The symbols move the nodes like this.
η: kav->bim, fut->vif, par->vop, vev->reg, nuz->kot, lef->zes, fom->fov, kep->ran, bul->kor, reg->tak, rik->bar, vuk->pok, tet->nuz, dib->ril, vis->tet, fuv->fom, mag->zur, zof->niv, fel->rez, luf->nim, guf->lat, lat->mag, zik->fur, kem->rok, sav->vel, vez->zof, tum->puv, geg->bop, fad->kur, seg->vis, mib->nal, zan->kop, sor->par, pef->soz, vub->kem, lir->nos, lis->gad, nal->lon, zuk->tum, vif->guf, lor->vef, niv->bos, vel->sab, rur->vip, tav->laf, ran->kis, soz->ler, nug->zik, vef->fel, dom->kep, kuv->seg, kab->kav, zur->dak, lav->zan, pag->lod, dev->fut, zev->ror, siv->bog, lom->lor, gad->biv, bos->fuv, tak->lel, rok->zev, vig->dob, pok->sef, sev->lir, dob->sav, bim->vub, bar->sos, ror->dof, duv->luv, deg->lef, lon->zuk, nos->kuv, zes->vuk, sos->rur, vip->luf, lod->deg, sab->fad, mur->nug, puv->pag, kos->lav, kot->dev, bam->gog, dof->sor, kop->bam, nin->sev, vop->vez, kor->nin, ril->geg, ler->siv, kur->zin, fov->bul, biv->pef, nim->fup, dak->tav, laf->duv, kis->kos, dap->vig, rez->dom, fup->mib, bog->vev, nat->lom, lel->dib, bop->rik, fur->dap, luv->lis, zin->kab, gog->mur, sef->nat
ρ: kav->kem, fut->lat, par->zof, vev->lel, nuz->fut, lef->pok, fom->kor, kep->kos, bul->sev, reg->dib, rik->rur, vuk->nat, tet->dev, dib->bop, vis->kot, fuv->bul, mag->tav, zof->fuv, fel->kep, luf->mib, guf->zur, lat->dak, zik->vig, kem->ror, sav->fad, vez->bos, tum->lod, geg->bar, fad->kab, seg->nuz, mib->zuk, zan->gog, sor->vez, pef->siv, vub->zev, lir->seg, lis->pef, nal->tum, zuk->pag, vif->mag, lor->rez, niv->fom, vel->kur, rur->nim, tav->luv, ran->lav, soz->bog, nug->dap, vef->dom, dom->kis, kuv->tet, kab->vub, zur->laf, lav->bam, pag->lef, dev->guf, zev->sor, siv->reg, lom->fel, gad->soz, bos->fov, tak->ril, rok->dof, vig->vel, pok->lom, sev->kuv, dob->sab, bim->rok, bar->vip, ror->par, duv->gad, deg->vuk, lon->puv, nos->vis, zes->sef, sos->luf, vip->fup, lod->zes, sab->zin, mur->fur, puv->deg, kos->kop, kot->vif, bam->nug, dof->vop, kop->mur, nin->nos, vop->niv, kor->lir, ril->rik, ler->vev, kur->kav, fov->nin, biv->ler, nim->nal, dak->duv, laf->lis, kis->zan, dap->sav, rez->ran, fup->lon, bog->tak, nat->vef, lel->geg, bop->sos, fur->dob, luv->biv, zin->bim, gog->zik, sef->lor
φ: kav->ror, fut->dak, par->fuv, vev->geg, nuz->lat, lef->lom, fom->lir, kep->kop, bul->kuv, reg->bop, rik->nim, vuk->vef, tet->guf, dib->sos, vis->vif, fuv->sev, mag->luv, zof->bul, fel->kos, luf->zuk, guf->laf, lat->duv, zik->vel, kem->par, sav->kab, vez->fov, tum->zes, geg->vip, fad->vub, seg->fut, mib->pag, zan->zik, sor->bos, pef->reg, vub->sor, lir->nuz, lis->siv, nal->lod, zuk->lef, vif->tav, lor->ran, niv->kor, vel->kav, rur->nal, tav->biv, ran->bam, soz->tak, nug->sav, vef->kis, dom->zan, kuv->dev, kab->zev, zur->lis, lav->nug, pag->pok, dev->zur, zev->vez, siv->dib, lom->kep, gad->bog, bos->nin, tak->rik, rok->vop, vig->kur, pok->fel, sev->tet, dob->zin, bim->dof, bar->fup, ror->zof, duv->soz, deg->nat, lon->deg, nos->kot, zes->lor, sos->mib, vip->lon, lod->sef, sab->bim, mur->dob, puv->vuk, kos->mur, kot->mag, bam->dap, dof->niv, kop->fur, nin->vis, vop->fom, kor->seg, ril->rur, ler->lel, kur->kem, fov->nos, biv->vev, nim->tum, dak->gad, laf->pef, kis->gog, dap->fad, rez->lav, fup->puv, bog->ril, nat->dom, lel->bar, bop->luf, fur->sab, luv->ler, zin->rok, gog->vig, sef->rez
λ: kav->kab, fut->dev, par->sor, vev->bog, nuz->tet, lef->deg, fom->fuv, kep->dom, bul->fov, reg->vev, rik->bop, vuk->zes, tet->vis, dib->lel, vis->seg, fuv->bos, mag->lat, zof->vez, fel->vef, luf->vip, guf->vif, lat->guf, zik->nug, kem->vub, sav->dob, vez->vop, tum->zuk, geg->ril, fad->sab, seg->kuv, mib->fup, zan->lav, sor->dof, pef->biv, vub->bim, lir->sev, lis->luv, nal->mib, zuk->lon, vif->fut, lor->lom, niv->zof, vel->sav, rur->sos, tav->dak, ran->kep, soz->pef, nug->mur, vef->lor, dom->rez, kuv->nos, kab->zin, zur->mag, lav->kos, pag->puv, dev->kot, zev->rok, siv->ler, lom->nat, gad->lis, bos->niv, tak->reg, rok->kem, vig->dap, pok->vuk, sev->nin, dob->vig, bim->kav, bar->rik, ror->zev, duv->laf, deg->lod, lon->nal, nos->lir, zes->lef, sos->bar, vip->rur, lod->pag, sab->vel, mur->gog, puv->tum, kos->kis, kot->nuz, bam->kop, dof->ror, kop->zan, nin->kor, vop->par, kor->bul, ril->dib, ler->soz, kur->fad, fov->fom, biv->gad, nim->luf, dak->zur, laf->tav, kis->ran, dap->fur, rez->fel, fup->nim, bog->siv, nat->sef, lel->tak, bop->geg, fur->zik, luv->duv, zin->kur, gog->bam, sef->pok
β: kav->dof, fut->tav, par->fom, vev->bop, nuz->mag, lef->lor, fom->nos, kep->bam, bul->seg, reg->rik, rik->fup, vuk->fel, tet->lat, dib->rur, vis->guf, fuv->lir, mag->lis, zof->kor, fel->lav, luf->tum, guf->duv, lat->luv, zik->sab, kem->vop, sav->kav, vez->bul, tum->vuk, geg->luf, fad->kem, seg->vif, mib->lod, zan->fur, sor->fuv, pef->tak, vub->par, lir->kot, lis->bog, nal->deg, zuk->zes, vif->laf, lor->kis, niv->nin, vel->bim, rur->lon, tav->pef, ran->gog, soz->lel, nug->vel, vef->kos, dom->kop, kuv->fut, kab->ror, zur->gad, lav->zik, pag->sef, dev->dak, zev->zof, siv->ril, lom->ran, gad->vev, bos->sev, tak->bar, rok->vez, vig->zin, pok->rez, sev->nuz, dob->kab, bim->sor, bar->mib, ror->niv, duv->ler, deg->lom, lon->lef, nos->dev, zes->vef, sos->nal, vip->zuk, lod->nat, sab->vub, mur->sav, puv->pok, kos->nug, kot->zur, bam->vig, dof->bos, kop->dap, nin->tet, vop->fov, kor->vis, ril->vip, ler->dib, kur->rok, fov->kuv, biv->reg, nim->puv, dak->biv, laf->soz, kis->mur, dap->kur, rez->zan, fup->pag, bog->geg, nat->kep, lel->sos, bop->nim, fur->fad, luv->siv, zin->zev, gog->dob, sef->dom

The rows follow the links: the fewer symbols apart two nodes are, the more alike their rows tend to be.

Each row is also shifted at random along 3 hidden directions that mean nothing.

Row, then node:
[  34   22  -38   44  -45  -36   84  -74  -34  144   -1  -18  -90  -26   18   31  -93  123 -117 -111   38  -47  -69  161   55  -51   24  -41   94    7   96   27   -9    2   83 -152  -63  -84   88  -82  -18  -51  -83   82  -88    9   95   76  -36  137  -29  -14  173  -77   12 -174  110  -48]
node: duv
[ -37   73   -5   59  -10  -43   20   35   15   61   33   11   18   81   20   80  -30  -16  -87  -58  -46    7  -49   10   30   -2  -20  -22   19   28   33   63  -28  -41   46   52  -44  -60  -28  -24  -46   -5   36   87  -36  -76  -27   14   14   36   63   45   12    8   62  -57   50  -35]
node: lat
[   0   20  -75   33   42   68   12   -3  -32  -33 -125    3  -59  103  -11   -4   27  -59   52  117   15  -12    7  118 -100   -1   49  112  150  -17  121   36   57  -28  -80  -33   26  -11 -228  109  -83  -19   18   -9   12  -86  -80  -66   19  187  120   89 -121  -19   13   77 -128   80]
node: kav
[ 240   26   78  -47   54   34  -21  -47   58  -80  -20  -20   60   93  -24   39   75   29   69   55   49   59   33  -98  -90   37   -2   88  -80  -41  -30   31   25    2  -71   39   44   86  -23  122  -50  -17  -21  -57  -13  -57  -35   -8   75 -102   48  -27  -46   26  -13   47  -64  -34]
node: bim
[  66  -39   32  -47   12   43  -68   57   78  -99  -16   35   71  -55   22  -77   37  -84  136   49  -54   41   55 -100   15    5  -29  -40  -84   -2 -100  -41   19   11  -54   90   51   73  -23   31   43   47   57 -105  109   56  -21  -33   -8 -104  -29  -21 -103   54    2  106  -71   43]
node: nat
[  13   -8   33  -33   52   52   -8  -72    9  -64  -50  -39    5   20  -17  -11   51   29   67   72   66   34   29  -35  -97   18   18   80  -35  -40   -5  -10   39   17  -71  -26   44   74  -18   93  -24  -14  -46  -58  -15   -5  -14  -18   40  -50   14  -23  -24    3  -46   56  -76   -4]
node: fad
[  66    8  -65   25   24  -17   25  -64 -100   23  -15  -54  -79   67  -45   79   10    3  -98   49   52  -35  -38   68  -63   48   75  104  104  -11  110    4   11  -17    2  -30    1  -44  -81   19  -52  -18  -22   74  -77  -73  -56  -28   14   96   72   73   -4  -34  -26    6  -20    9]
node: zof
[-129  -24  -14  -14   30   48   18  -70  -56  -35  -66  -36  -59   -4  -36  -33   30   48   41   75   82  -11   23   53  -93   -6   30   91   44  -32   47  -17   40   32  -63  -95   33   38  -26   64   -9  -29  -67  -43  -20   14   10  -20   13   48    2  -12    2  -34  -61   34  -52   21]
node: vel
[-303  -65    2  -25  -46  -32   -4   74  -50    2   85   34   -6 -122  -22  -78  -12    5   -2  -33  -15  -56   31  -33   64  -11  -39  -60  -32   23  -76  -61  -47   53   37   -6   -4  -11  127  -93  124   14    8  -18   45  106   59    5  -41  -55 -113  -60   40   -2  -46   -4   63   15]
node: puv
[ 195  -62  -34  -36  -55  -20    1   45  -18   19   35   42  -28  -91   -2  -50  -34  -12    2  -29  -30  -52   15   37   89   -8   11  -66   21   14  -19  -45  -21   24   37  -23    5  -26   48  -70   67   14   14  -18   51   64   44   12  -54   28  -75  -10   20  -10    1  -13   31   37]
node: nal
[ 240    6  -28   40   21   19  -73  -26  142  -29  -80  -29   60  -54  102   -2  -37 -161   47  -12 -124  107  -59  -49   70  -10   27 -154  -63   17  -35  -41   68  -92   10  138   -4   21 -102  -17  -56   79   89  -31   69   20  -50  -21  -59  -52   24   68  -93   76   83   74  -65   45]
node: reg
[  76   33    3   25  -54   27   62   16   80   85  -57   68  -17  -23   62  -72  -93   81   46  -95  -22  -11   -6  153   75 -103  -37  -89   68    8   41   58   13    3   23 -131  -50  -34   25  -28  -15  -46  -32  -25   29   37  111   70  -36  146  -35  -41   94  -49   66 -140   56   -7]
node: geg
[ 267  -47  -48  -56  -16   25   -9   85  -47  -55   -4   58  -22   23  -48  -48   44  -56   66   97    1  -67   69   35  -13   29   27   81   82   -3   22  -15  -10   24  -44    1   49    0  -99   42   30    1   35  -42   71  -20  -43  -46    9   77   12   35 -107   -4  -11   90  -63   78]
node: kos
[ 265   66   27   30   22  -34  -48   11   91   -6   29  -17   89   87   40  104   10  -77  -52  -31  -74   79  -56 -112   33   37   -4  -43  -86   13  -24   38   -4  -77   26  167  -16   -4  -55   13  -71   40   72   47  -11  -85  -75   -7   25  -98   80   58  -56   63   81   18   -3  -38]
node: guf
[ -42  -45   24  -45   27   29   11  -97  -47  -39  -20  -46  -39  -34  -47  -26   41   94   36   53  109  -11   31   -3  -87    9   27   84  -14  -41    0  -29   20   59  -49  -99   35   59   66   46   23  -32  -97  -52  -39   42   39    1   24  -37  -45  -60   48  -31  -91   13  -23  -11]
node: dob
[  -9   87  108   27   49  -13  -34  -45  116  -13   23  -50  114   69   41   91   13   12  -20  -54  -22  122  -42 -158  -21   10  -49  -43 -163   -8  -72   50    7  -44    7  115  -21   51   44   38  -65   15   12   13  -47  -54  -23   31   55 -181   48  -25   17   55   43  -18   11  -99]
node: tet
[ 150   53   -9   42    9  -50  -24   24   40   24   34  -12   54   72   28   95  -11  -82  -82  -36  -69   40  -62  -59   45   27   -1  -38  -33   30   -1   25  -15  -68   45  133  -24  -43  -56  -17  -49   42   70   77  -20  -80  -67  -10    6  -35   73   72  -41   46   68    1   13  -17]
node: mag
[ 252  -60   18  -91  -16   -3   -5   39  -55  -52   50   36   -7    0  -70  -31   53   36   44   57   53  -61   71  -31  -20   36   11   85   -1  -19  -24  -23  -33   62  -28  -24   46   31   41   28   57  -14  -20  -43   29   15   -1   -8   26  -29  -43  -41  -23  -14  -50   37  -13   19]
node: zan
[ -20  -68    3  -61    8  -18  -33   32  -96  -76   68   -6   -1  -26  -77  -12   73  -27   10   79   43  -45   60  -97  -39   70   16   85  -28   -9  -52  -63  -37   48  -25   46   51   31   31    7   73   17    4  -22   15   15  -38  -46   20  -92  -37  -10  -54   14  -84   92  -23   21]
node: mur
[-240    4  -34   64    0  -55  -34   -2   -4   43   37  -38    9  -53   39   45  -46  -86  -93  -58  -77   21  -72  -43   69    7    0 -104  -36   38  -25  -41  -14  -49   70   91  -34  -44   14 -100   12   50   57   72  -15   24  -24  -10  -48  -48   -5   46   11   37   19    4   48   -2]
node: biv
[ -16  -60   46  -86   -8  -33  -26   62  -82  -66  111   20   25  -16  -91  -12   79   22    8   45   50  -54   74 -124  -29   65  -24   83  -71  -10  -84  -41  -63   74  -20   38   48   37  100    8   95    5   -7  -27   18   28  -10  -23   38 -138  -58  -59  -19   13  -82   61   13   -6]
node: bam
[-143   31   54   22  -11  -89  -13   23    7   57  125  -16   63   -1    0   87  -13   15 -119 -103  -30   22  -44 -129   69   24  -46  -65 -116   29  -78    4  -65  -12   82   97  -46  -30  141  -89   30   18   23   88  -52   -6    6   33   13 -153  -22  -27   81   30   12  -59  112  -83]
node: laf
[ 211  -34  133  -96   12   24  -81   42  131 -129   46   27  146  -54   10  -61   71  -18  151   15  -25   84   76 -231   12   22  -70  -51 -229  -22 -193  -32   -4   34  -47  126   58  137  109   42   61   49   28 -136   95   73    5    3   33 -279  -78 -101  -54   78  -10   88  -34  -26]
node: lom
[ 199   20 -100   51  -42   44   14   60   68   48 -112   72  -37    4   79  -62  -78  -92   53  -13 -102  -11  -22  188   76  -69   19  -91  152   27   94   32   49  -58    6  -37  -27  -72 -173  -11  -55    6   66   -6   83  -16   -2   -4  -71  235   44   84  -60  -13  110  -20  -44   89]
node: bop
[ -10   22   -2   41  -15   22    0  -17  101   46  -60   11   14  -55   83  -36  -68  -13   28  -68  -66   50  -36   53   69  -63  -15 -130  -10   14   -5   11   38  -35   27  -15  -37   -7   -2  -35  -23    9   13  -21   33   43   44   35  -51   35  -17   -3   34    7   64  -49   14   -2]
node: tak
[ 164   11  106  -60   56   35  -31  -72   66  -91  -14  -42   74   44  -15   21   79   55   80   48   67   75   35 -139  -96   35  -13   68 -132  -51  -66    4   31   24  -73   35   46  115   40  111  -27  -12  -45  -80  -16  -12  -15    1   75 -169    9  -64  -14   31  -39   54  -60  -53]
node: zin
[ -44  -75  -19  -34  -26    6  -24   13   -7  -25    7   12  -12 -129    5  -82  -12  -23   42   -1  -13  -19   24  -12   53  -14   -2  -66  -24    6  -52  -76   -6   31    8  -16   17   21   65  -58   79   27    1  -54   54  105   41   -5  -51  -35  -94  -33    0    4  -37   29    9   41]
node: lod
[ 210   15  -21  -12   10  -14   73 -108  -79   51  -16  -48  -84   66  -49   66   -2  129  -84    5  114  -43  -25   96  -70   18   59  112   88  -38  113   30    4   23    7 -133  -11  -22   20   35  -50  -66 -105   52 -113  -51   26   35   29   92   26   -4   98  -67  -41  -86   26  -40]
node: vez
[ 161   11   20   26    2   12  -24  -72  124   22  -53  -34   32  -76   91  -13  -59  -18   24  -71  -56   82  -54  -15   66  -41    6 -142  -70    4  -32  -20   45  -44   28   21  -19   26   28  -30  -33   29    0  -34   19   56   40   39  -49  -51  -31  -14   42   30   49  -30    6  -17]
node: vev
[ 221   48   97   -7  -20  -58   34  -51   56   75   88  -21   53   30   17   81  -29  130  -90 -132   29   32  -40  -60   50   -2  -36  -48 -106   -6  -41   53  -42    6   71  -14  -51   -1  169  -36  -13  -37  -64   47  -82  -16   73   83   39 -112  -27  -77  152  -16   21 -148  123 -128]
node: zur
[  67   83   37   44   -1  -23   25   -4   59   64   11    1   39   82   31   72  -26   31  -58  -74  -18   40  -49   -4   15  -15  -25  -22  -16    5   18   74   -9  -41   30   25  -42  -28   -3    5  -62  -21    7   57  -46  -70    4   40   26    1   60    4   40    3   65  -78   44  -63]
node: vif

Where do the symbols, taken in turn from left to right, take each start?
Answer with the node's name.
[ -30  -35  -85   10  -55  -28  -28  139  -44   12   42   71  -14  -45   -1  -41  -25 -126   -8    6  -95  -66   13   36   98    0   -2  -55   78   56   -2  -30  -36  -16   42   64   -2  -74  -68  -80   58   41  102   27   85   14  -32  -38  -57   84  -11   65  -85   14   40   41    5   85]
β η λ -> pag
[ 196    4   23  -30  -72    0   53   55   45   64   24   81   -1  -26   26  -66  -59   94   23  -98   -9  -41   23   84   93  -68  -46  -68   27   13   -5   40  -35   35   40  -98  -33  -32   92  -48   35  -38  -31  -16   34   39  111   74  -22   68  -73  -73   99  -44   42 -127   84  -24]
η ρ -> fup
[  82   23   25   29   76   -9  -45 -142   46  -32  -28 -112   35   18   28  100   20  -30  -49   11   10   98  -70 -107  -53   45   42   -1 -101  -26  -13  -25   47  -57   -3   87    5   46   -9   29  -73   34  -14   15  -66  -24  -56   -7   17 -133   48   30    1   44  -17   41  -36  -42]
β η ρ -> fut
[ 189   68  117    6   46   12   15 -155  119   20  -31  -74   60   35   50   69  -13  123  -11  -80   49  111  -46  -72  -36  -15  -14  -30 -138  -38  -23   50   39  -23   -3  -22  -26   67  110   49  -83  -32  -88  -16  -89  -12   52   72   46 -136    8  -76  122    4   15  -95   30 -123]
λ β β -> tav
[  29  -54   33  -62   34   19   -9  -86  -44  -62    3  -53  -21  -43  -45  -11   52   59   33   63   88    1   37  -58  -73   36   30   74  -52  -40  -30  -53   13   50  -42  -47   47   76   70   47   30   -9  -72  -58  -22   48   15   -9   22  -96  -46  -50   25   -7  -91   46  -30   -9]
λ ρ -> sav
[-119  -65  -22  -34   28    6  -28  -27  -83  -69    2  -34  -30  -31  -57  -16   60  -29   16   93   48  -24   31  -41  -69   50   34   80    0  -16  -11  -63    3   33  -45    7   48   34  -14   24   36   14   -9  -25   -1   24  -40  -55    8  -42  -11    7  -54    3  -82  101  -54   38]
ρ λ -> dob
[-243   12  -45   71  -25  -10   32  -44    2   89  -41  -23  -51  -74   55  -15  -90   20  -59  -82  -33    7  -65  102   59  -60    7 -107   47   19   37   -8   19  -21   56  -70  -56  -57   32  -82   -7   -6  -17   38  -26   55   66   35  -67   86  -35    9   93  -27   19  -86   59   -8]
η η λ -> siv
[ 119    0  -36   41   -7   18   21 -108   71   62  -82  -39  -37  -83   83  -21  -84   11  -12  -72  -25   39  -71  105   62  -57   37 -123   24    3   43  -21   49  -44   41  -72  -33  -19    9  -53  -38    5  -34    0  -14   57   62   41  -64   67  -28    8   79  -19   39  -70   21    0]
λ β -> dib
[-137   40   48   31  -19  -85    3   30   -1   61  116   -9   51   22    2   86  -16   25 -119 -104  -31   12  -42 -100   61   15  -45  -54  -91   32  -56   22  -67  -14   83   79  -51  -39  117  -79   20    9   22   88  -56  -20    6   35   14 -118  -10  -17   73   19   21  -73  112  -86]
φ φ ρ φ -> bar
[ 131  -27  -43  -12   43   73   13 -105  -23  -44 -126  -44  -73   10  -13  -26   13   24   66   96   71    0    9  104 -101   -2   72   86   91  -45   93  -16   72    8  -78 -112   37   39 -105   95  -60  -26  -64  -62  -12   -1  -10  -25    1  109   37   20  -34  -32  -39   43 -103   52]
β β φ -> fuv
[ 283   35   23  -23   40   22   -9  -15   13  -49  -29  -11   22  123  -24   49   57   -7   24   73   33   23   13  -33  -86   42   21  106    4  -29   26   39   18  -15  -55   33   32   37  -97  109  -65  -15    3  -12  -17  -93  -71  -26   62   -3   90   31  -72   10    6   49  -69    0]
ρ ρ β -> fov
[  27  -19  -30   -7  -63  -21    8  120   -2   36   49   83    1  -30    5  -49  -32  -32    4  -45  -63  -59   21   41  100  -22  -32  -59   43   40  -19    8  -44   10   42    7  -16  -57    9  -71   58   10   56   15   66   24   26    9  -33   62  -34    4   -9   -3   42  -31   44   35]
η λ -> luf
[ 230   12    4   26   12   17  -72    5  154  -34  -56    0   83  -40   99  -13  -25 -135   64  -24 -129  102  -41  -65   80  -15   -2 -148  -80   20  -58  -19   44  -78    9  139   -1   28  -79  -15  -44   70   88  -41   83   20  -37  -11  -43  -63   22   48  -81   75   91   56  -56   27]
η λ ρ λ -> ril
[ -33   33  -56   27   18   -9   27   18  -98   17   -4    0  -52  122  -49   63   32  -16  -63   63   39  -51   -8   64  -72   36   33  130  121    1  101   38   -7   -6  -19   -8    4  -48 -117   51  -45  -26   11   73  -46 -105  -69  -40   35  123   96   71  -54  -25   -3   19  -30   22]
ρ φ λ -> fom
[-307   66  -46  103   49    9  -18  -33   10   15  -72  -47   -3   66   44   64  -10  -96  -44   24  -53   55  -69   20  -43    1   20   -7   43   16   57   25   44  -82  -10   78  -24  -30 -161   26  -91   24   57   59  -32  -76  -87  -44   -3   65  117  106  -74   23   44   43  -53   19]
β β -> tav
[ 181   82   22   47   27   21   26  -91   93   46  -75  -33   12   77   60   59  -37   44  -20  -48    1   71  -58   54  -21  -34   13  -18   10  -16   60   70   45  -53    3  -27  -35   -1  -55   51 -111  -27  -31   21  -61  -62    6   43   19   55   68   16   46   -8   58  -71   -6  -46]
η ρ -> vif
